Below is a small trained network, with its code and all its weights. Each question gives an input and a class and asks what happens when units are switched off, that is, made to give their printed mean instead of their output.

import numpy as np


def w(rows, s, z=0):
    codes = np.array(rows[::2]) - 128.0
    scale = np.full(codes.shape[1], s)
    scale[-1] = z or s
    return codes * scale


def norm(h):
    return h / np.sqrt((h * h).mean(-1, keepdims=True) + 1e-5)


def f(y):
    return np.maximum(y, 0)


def log_softmax(a):
    a = a - a.max(-1, keepdims=True)
    return a - np.log(np.exp(a).sum(-1, keepdims=True))


def net(x, mask):
    res = np.array(x, float).reshape(1, 2) / 4 @ E
    u = 0
    for l in range(4):
        y = f(norm(res) @ A[l][:, :-1].T + A[l][:, -1])
        res = res + np.where(mask[u : u + 4], y, B[l][:, -1]) @ B[l][:, :-1]
        u += 4
    return log_softmax(norm(res)[-1] @ U[:, :-1].T + U[:, -1])


A, B = {}, {}
E = w([
[109,118,175,104,197,31,58],'x0',
[118,165,2,110,162,124,123],'x1',
],0.0061)
A[0] = w([
[124,94,178,81,169,102,107,188],'L0N0',
[103,170,96,88,91,254,154,152],'L0N1',
[165,73,121,164,199,113,124,34],'L0N2',
[94,142,142,154,168,92,128,4],'L0N3',
],0.006,0.0023)
B[0] = w([
[166,113,102,64,139,110,158,231],'L0N0',
[234,196,139,171,123,176,102,255],'L0N1',
[159,136,101,96,124,97,164,147],'L0N2',
[254,147,126,119,173,43,163,152],'L0N3',
],0.0079,0.0047)
A[1] = w([
[185,173,72,74,229,66,100,161],'L1N0',
[65,186,186,64,167,101,79,4],'L1N1',
[125,149,174,76,140,101,223,108],'L1N2',
[111,94,203,46,3,133,158,102],'L1N3',
],0.0043,0.0014)
B[1] = w([
[167,118,210,137,124,107,93,253],'L1N0',
[234,101,106,160,196,130,128,151],'L1N1',
[115,85,138,90,167,147,2,170],'L1N2',
[73,173,88,146,72,201,132,176],'L1N3',
],0.006,0.0054)
A[2] = w([
[145,161,165,129,144,143,50,5],'L2N0',
[156,180,70,144,140,70,89,214],'L2N1',
[148,113,163,167,143,160,253,86],'L2N2',
[135,170,71,189,91,102,69,232],'L2N3',
],0.0059,0.0011)
B[2] = w([
[5,164,17,130,174,105,143,209],'L2N0',
[68,91,207,128,106,140,110,255],'L2N1',
[221,168,24,164,253,71,44,181],'L2N2',
[108,21,196,195,128,139,152,222],'L2N3',
],0.0052,0.0039)
A[3] = w([
[52,90,201,75,122,206,126,88],'L3N0',
[141,151,87,2,162,71,125,184],'L3N1',
[79,117,164,81,94,184,102,4],'L3N2',
[143,137,99,133,105,69,221,112],'L3N3',
],0.0057,0.0022)
B[3] = w([
[64,99,25,63,93,159,159,185],'L3N0',
[212,107,189,129,79,143,172,255],'L3N1',
[110,40,103,153,1,82,249,156],'L3N2',
[130,62,56,124,129,161,105,128],'L3N3',
],0.0063,0.004)
U = w([
[181,101,196,69,164,71,106,212],'0',
[8,86,124,157,178,113,78,120],'1',
[92,149,127,117,139,115,124,18],'2',
[106,160,115,92,153,122,139,2],'3',
[58,77,118,67,65,146,173,145],'4',
[74,181,111,98,156,111,154,7],'5',
[194,171,123,172,121,196,124,216],'6',
[84,184,119,103,140,106,147,18],'7',
],0.014,0.0041)

Each question gives the input, the list of numbers given to net, and the class t.
The units are the neurons (one row each of A and B). Each row of codes is followed by its name. A weight is (code - 128) times the scale printed after its matrix; where a second scale follows, it is the last column's (A, B and U).
mask holds one flag per neuron, layer by layer. A switched-off neuron (its flag False) gives its mean, the last column of its row in B, instead of its output. The means were averaged over made-up inputs and are rounded, as every weight is.
A unit's drop is (log p(t) with every unit on - log p(t) with that unit switched off) / (log p(t) with every unit on - log p(t) with every unit switched off).
The circuit of an input: a set's keep is (log p(t) with only the set's units on - log p(t) with every unit switched off) / (log p(t) with every unit on - log p(t) with every unit switched off). Starting from the 12 units with the biggest drops (on a tie, the unit counted first), units are removed one at a time, each time the one whose removal leaves the highest keep (on an exact tie, the one counted first), for as long as the keep stays at least 0.8.
units of the circuit, in order: the units of the circuit, biggest drop first
most important unit: the unit with the biggest drop
k most important neurons: the k neurons with the biggest drops, biggest first
drop when u is switched off: that unit's drop, to one decimal
input [3,8], class 1: 3 most important neurons : L0N0, L2N1, L2N3
input [1,-3], class 4: most important unit : L0N1
input [1,-2], class 4: units of the circuit, in order : L0N1, L1N3, L3N0
input [4,-8], class 4: units of the circuit, in order : L0N1, L1N3, L3N0, L1N0
input [0,7], class 1: units of the circuit, in order : L2N1, L0N0, L3N1, L2N3
input [-2,-6], class 4: units of the circuit, in order : L0N1, L3N0
input [2,-4], class 4: 3 most important neurons : L0N1, L1N3, L2N2
input [-2,-7], class 4: units of the circuit, in order : L0N1, L3N0
input [0,-2], class 4: drop when L0N1 is switched off : 1.1
input [0,-6], class 4: drop when L0N1 is switched off : 0.6
input [1,7], class 1: drop when L0N0 is switched off : 0.4
